Below is a small trained network, with its code and all its weights. Each question gives an input and a class and asks what happens when units are switched off, that is, made to give their printed mean instead of their output.

import numpy as np


def w(rows, s, z=0):
    codes = np.array(rows[::2]) - 128.0
    scale = np.full(codes.shape[1], s)
    scale[-1] = z or s
    return codes * scale


def norm(h):
    return h / np.sqrt((h * h).mean(-1, keepdims=True) + 1e-5)


def f(y):
    return y / 2 * (1 + np.tanh(0.7978845608 * (y + 0.044715 * y**3)))


def log_softmax(a):
    a = a - a.max(-1, keepdims=True)
    return a - np.log(np.exp(a).sum(-1, keepdims=True))


def net(x, mask):
    res = np.array(x, float).reshape(1, 3) / 4 @ E
    u = 0
    for l in range(2):
        y = f(norm(res) @ A[l][:, :-1].T + A[l][:, -1])
        res = res + np.where(mask[u : u + 11], y, B[l][:, -1]) @ B[l][:, :-1]
        u += 11
    return log_softmax(norm(res)[-1] @ U[:, :-1].T + U[:, -1])


A, B = {}, {}
E = w([
[93,135,149,116,194,171,148],'x0',
[99,204,86,115,101,194,72],'x1',
[151,136,134,1,145,98,92],'x2',
],0.0059)
A[0] = w([
[73,155,100,130,174,189,76,150],'L0N1',
[109,91,135,193,120,127,151,88],'L0N2',
[113,96,142,71,135,99,164,103],'L0N3',
[42,127,151,105,211,124,175,75],'L0N4',
[107,145,148,63,150,125,114,62],'L0N5',
[43,126,82,111,93,181,73,61],'L0N6',
[162,100,48,153,87,92,66,19],'L0N7',
[119,176,158,110,218,177,162,6],'L0N8',
[100,185,113,119,125,101,122,37],'L0N9',
[53,154,62,96,127,163,77,88],'L0N10',
[2,93,153,159,173,179,116,85],'L0N11',
],0.007,0.0024)
B[0] = w([
[159,182,94,103,125,127,206,251],'L0N1',
[142,113,139,80,174,183,93,203],'L0N2',
[123,68,104,180,204,136,131,183],'L0N3',
[76,151,207,63,97,95,151,225],'L0N4',
[2,65,111,86,107,218,49,184],'L0N5',
[225,140,93,141,170,54,169,218],'L0N6',
[70,95,183,97,76,128,128,187],'L0N7',
[61,155,179,101,53,170,168,194],'L0N8',
[164,122,98,144,133,78,96,121],'L0N9',
[183,133,107,217,173,101,208,242],'L0N10',
[67,119,142,88,62,217,141,230],'L0N11',
],0.0051,0.0029)
A[1] = w([
[105,106,102,221,111,251,175,146],'L1N1',
[123,122,99,204,98,201,147,50],'L1N2',
[124,105,141,137,34,47,67,4],'L1N3',
[183,89,162,141,192,49,191,64],'L1N4',
[147,103,140,172,2,94,79,96],'L1N5',
[111,80,221,101,127,155,112,127],'L1N6',
[133,146,98,44,182,169,80,130],'L1N7',
[161,228,95,142,120,165,54,157],'L1N8',
[147,127,90,119,20,58,120,144],'L1N9',
[139,113,66,27,173,114,75,88],'L1N10',
[118,56,209,120,177,121,147,150],'L1N11',
],0.0066,0.0026)
B[1] = w([
[141,87,141,59,146,36,41,254],'L1N1',
[105,41,169,147,109,104,61,179],'L1N2',
[15,153,132,94,101,255,145,168],'L1N3',
[184,224,60,180,113,165,121,174],'L1N4',
[33,165,169,34,180,189,157,204],'L1N5',
[177,217,30,196,110,151,79,198],'L1N6',
[175,84,169,192,63,100,85,187],'L1N7',
[215,124,80,181,145,117,201,198],'L1N8',
[97,188,174,82,178,190,186,207],'L1N9',
[51,41,172,227,134,92,85,195],'L1N10',
[171,190,82,121,97,142,184,221],'L1N11',
],0.0058,0.0043)
U = w([
[219,173,40,181,139,110,184,246],'0',
[36,150,180,65,114,196,168,194],'1',
[103,12,151,167,128,61,4,2],'2',
],0.012,0.0007)

Each question gives the input, the list of numbers given to net, and the class t.
The units are the neurons (one row each of A and B). Each row of codes is followed by its name. A weight is (code - 128) times the scale printed after its matrix; where a second scale follows, it is the last column's (A, B and U).
mask holds one flag per neuron, layer by layer. A switched-off neuron (its flag False) gives its mean, the last column of its row in B, instead of its output. The means were averaged over made-up inputs and are rounded, as every weight is.
A unit's drop is (log p(t) with every unit on - log p(t) with that unit switched off) / (log p(t) with every unit on - log p(t) with every unit switched off).
The circuit of an input: a set's keep is (log p(t) with only the set's units on - log p(t) with every unit switched off) / (log p(t) with every unit on - log p(t) with every unit switched off). Starting from the 12 units with the biggest drops (on a tie, the unit counted first), units are removed one at a time, each time the one whose removal leaves the highest keep (on an exact tie, the one counted first), for as long as the keep stays at least 0.8.
units of the circuit, in order: the units of the circuit, biggest drop first
top k neurons: the k neurons with the biggest drops, biggest first
k most important neurons of layer l: the k neurons of layer l with the biggest drops, biggest first
drop when u is switched off: that unit's drop, to one decimal
input [2,7,-7], class 0: units of the circuit, in order	[L0N6]
input [-7,0,-8], class 2: top 4 neurons	[L1N1; L1N2; L0N4; L0N2]
input [1,4,-5], class 2: top 3 neurons	[L1N1; L1N2; L0N11]
input [4,6,6], class 0: units of the circuit, in order	[L0N10; L1N8]
input [-5,2,-6], class 2: top 2 neurons	[L1N1; L1N2]
input [-8,-6,8], class 1: 2 most important neurons of layer 0	[L0N2; L0N6]
input [4,-4,-5], class 2: top 4 neurons	[L0N11; L1N1; L0N6; L1N9]
input [7,-7,-5], class 0: top 3 neurons	[L1N6; L1N11; L1N5]
input [-6,4,7], class 2: 2 most important neurons of layer 1	[L1N10; L1N7]
input [4,-6,8], class 2: 2 most important neurons of layer 0	[L0N5; L0N10]
input [-4,0,-6], class 2: 2 most important neurons of layer 0	[L0N2; L0N4]
input [-5,6,-8], class 2: top 2 neurons	[L1N2; L1N1]
input [-4,0,6], class 2: drop when L1N10 is switched off	0.2
input [-4,2,-6], class 2: units of the circuit, in order	[L1N1]
input [5,-2,-7], class 2: drop when L1N1 is switched off	0.9
input [-6,-1,1], class 1: drop when L1N1 is switched off	0.0
